Below are the code and all the weights of a small trained network. Each question names an input and a target symbol and asks about switching units off, where a switched-off unit gives its printed mean instead of its output.

import numpy as np


def w(rows, s, z=0):
    codes = np.array(rows[::2]) - 128.0
    scale = np.full(codes.shape[1], s)
    scale[-1] = z or s
    return codes * scale


def f(y):
    return y / 2 * (1 + np.tanh(0.7978845608 * (y + 0.044715 * y**3)))


def softmax(a):
    e = np.exp(a - a.max(-1, keepdims=True))
    return e / e.sum(-1, keepdims=True)


def log_softmax(a):
    a = a - a.max(-1, keepdims=True)
    return a - np.log(np.exp(a).sum(-1, keepdims=True))


def net(x, mask):
    ids = ['Γεμπσψω'.index(c) for c in x.split()]
    T = len(ids)
    res = E[ids] + P[:T]
    u = 0
    for l in range(2):
        q, k, v = (res @ M[l].T for M in (Q, K, V))
        z = softmax(np.where(np.tri(T) > 0, q @ k.T / 2**0.5, -1e9)) @ v
        res = res + np.where(mask[u], z, O[l][:, -1]) @ O[l][:, :-1]
        u += 1
        y = f(res @ A[l][:, :-1].T + A[l][:, -1])
        res = res + np.where(mask[u : u + 12], y, B[l][:, -1]) @ B[l][:, :-1]
        u += 12
    return log_softmax(res[-1] @ U[:, :-1].T + U[:, -1])


Q, K, V, O, A, B = {}, {}, {}, {}, {}, {}
E = w([
[207,227,224],'Γ',
[74,217,134],'ε',
[186,77,139],'μ',
[47,239,37],'π',
[128,225,109],'σ',
[172,98,62],'ψ',
[246,59,143],'ω',
],0.013)
P = w([
[87,64,193],'0',
[194,134,132],'1',
[225,85,130],'2',
[239,46,131],'3',
[196,191,16],'4',
[179,181,2],'5',
[176,153,18],'6',
],0.0089)
Q[0] = w([
[113,254,154],'L0H0',
[127,176,140],'L0H0',
],0.031)
K[0] = w([
[28,250,221],'L0H0',
[99,121,138],'L0H0',
],0.021)
V[0] = w([
[59,254,172],'L0H0',
[163,89,110],'L0H0',
],0.0053)
O[0] = w([
[216,1,83,254],'L0H0',
[99,171,141,115],'L0H0',
],0.0068,0.00094)
A[0] = w([
[120,242,166,63],'L0N0',
[85,89,232,104],'L0N1',
[24,40,172,166],'L0N2',
[139,141,187,117],'L0N3',
[112,121,128,23],'L0N4',
[80,151,164,80],'L0N5',
[4,83,100,35],'L0N6',
[4,22,218,2],'L0N7',
[137,68,75,99],'L0N8',
[77,114,106,115],'L0N9',
[183,96,136,184],'L0N10',
[132,153,71,59],'L0N11',
],0.011,0.0044)
B[0] = w([
[141,92,118,162],'L0N0',
[99,80,174,130],'L0N1',
[114,212,159,126],'L0N2',
[134,104,104,138],'L0N3',
[240,167,130,76],'L0N4',
[151,148,119,85],'L0N5',
[87,172,70,104],'L0N6',
[254,147,231,131],'L0N7',
[103,143,160,131],'L0N8',
[159,176,120,100],'L0N9',
[57,121,118,253],'L0N10',
[147,85,167,198],'L0N11',
],0.025,0.0031)
Q[1] = w([
[197,172,136],'L1H0',
[57,35,1],'L1H0',
],0.0051)
K[1] = w([
[232,135,93],'L1H0',
[2,207,208],'L1H0',
],0.0069)
V[1] = w([
[126,249,143],'L1H0',
[86,138,26],'L1H0',
],0.016)
O[1] = w([
[145,21,114,139],'L1H0',
[129,109,250,1],'L1H0',
],0.014,0.0056)
A[1] = w([
[139,144,153,103],'L1N0',
[101,153,156,127],'L1N1',
[151,47,70,115],'L1N2',
[114,2,243,1],'L1N3',
[225,149,138,149],'L1N4',
[101,149,152,117],'L1N5',
[247,78,228,75],'L1N6',
[101,39,241,158],'L1N7',
[99,209,97,125],'L1N8',
[185,170,246,91],'L1N9',
[83,168,164,110],'L1N10',
[242,52,124,130],'L1N11',
],0.0085)
B[1] = w([
[198,191,129,126],'L1N0',
[211,134,119,143],'L1N1',
[127,202,190,247],'L1N2',
[93,169,5,196],'L1N3',
[120,119,97,130],'L1N4',
[197,120,107,137],'L1N5',
[226,127,101,168],'L1N6',
[159,57,216,229],'L1N7',
[153,70,100,204],'L1N8',
[83,249,140,171],'L1N9',
[209,185,182,149],'L1N10',
[85,102,131,192],'L1N11',
],0.022,0.011)
U = w([
[105,158,40,93],'Γ',
[3,91,159,231],'ε',
[215,101,113,47],'μ',
[142,75,60,116],'π',
[104,168,207,183],'σ',
[176,205,89,3],'ψ',
[145,48,212,183],'ω',
],0.0037,0.0051)

Each question gives the input, a string of symbols that net reads in full, and the target symbol t.
The units are the heads (2 rows each of Q, K, V and O) and the neurons (one row each of A and B). Each row of codes is followed by its name. A weight is (code - 128) times the scale printed after its matrix; where a second scale follows, it is the last column's (O, A, B and U).
mask holds one flag per unit, layer by layer, with each layer's heads first. A switched-off unit (its flag False) gives its mean, the last column of its rows in O or B, instead of its output. The means were averaged over made-up inputs and are rounded, as every weight is.
A unit's drop is (log p(t) with every unit on - log p(t) with that unit switched off) / (log p(t) with every unit on - log p(t) with every unit switched off).
The circuit of an input: a set's keep is (log p(t) with only the set's units on - log p(t) with every unit switched off) / (log p(t) with every unit on - log p(t) with every unit switched off). Starting from the 12 units with the biggest drops (on a tie, the unit counted first), units are removed one at a time, each time the one whose removal leaves the highest keep (on an exact tie, the one counted first), for as long as the keep stays at least 0.8.
units of the circuit, in order: the units of the circuit, biggest drop first
most important unit: the unit with the biggest drop
top k neurons: the k neurons with the biggest drops, biggest first
top k neurons in layer l: the k neurons of layer l with the biggest drops, biggest first
input Γ ε ε, target ψ: top 3 neurons -> L1N7, L0N3, L0N7
input μ σ ψ, target Γ: units of the circuit, in order -> L0N1, L1H0, L0N2
input σ ε ε ψ π, target σ: top 4 neurons in layer 0 -> L0N11, L0N7, L0N2, L0N8
input ω Γ μ, target π: top 2 neurons in layer 0 -> L0N1, L0N3
input Γ π π, target ψ: most important unit -> L1H0
input Γ σ ε σ, target ψ: units of the circuit, in order -> L1H0, L0N1, L1N7, L0H0
input μ μ Γ, target Γ: units of the circuit, in order -> L1H0, L0N7
input μ π ε, target Γ: top 3 neurons in layer 0 -> L0N1, L0N7, L0N2
input ω σ ω π, target π: top 3 neurons in layer 1 -> L1N8, L1N2, L1N9
input ω ω σ μ, target Γ: units of the circuit, in order -> L1H0, L1N7
input Γ Γ ω ε, target ψ: top 3 neurons -> L1N7, L0N3, L1N10
input Γ Γ σ ω, target ψ: units of the circuit, in order -> L1H0, L0N1, L0N0
input ψ μ ε ω ε, target ω: top 3 neurons in layer 1 -> L1N3, L1N2, L1N9
input π π σ, target μ: top 4 neurons -> L1N7, L1N3, L1N6, L0N6
input σ ε Γ ε ε ε π, target σ: top 2 neurons -> L0N11, L0N7
input σ ε ε σ ε μ μ, target σ: top 3 neurons -> L1N9, L0N7, L1N8
input ψ ε σ ε, target ε: most important unit -> L0N2
input ψ ε ε π ω ψ, target ω: units of the circuit, in order -> L1H0, L0N11
input ω ω ω, target π: units of the circuit, in order -> L1H0, L1N8, L1N2, L1N9
input μ σ Γ σ π ω, target Γ: units of the circuit, in order -> L1N7
input ε ε ω, target σ: units of the circuit, in order -> L1N2, L0N2, L1H0
input ψ σ ε π, target ω: top 2 neurons -> L1N7, L0N11
input ε ψ σ σ, target ε: top 3 neurons in layer 0 -> L0N2, L0N11, L0N6
input ε σ σ σ ε, target ε: top 2 neurons -> L0N7, L0N2
input ε Γ ε Γ, target ε: top 4 neurons in layer 0 -> L0N2, L0N10, L0N11, L0N6
input σ σ ψ, target σ: top 2 neurons in layer 1 -> L1N8, L1N9
input ω Γ σ, target Γ: units of the circuit, in order -> L1N7
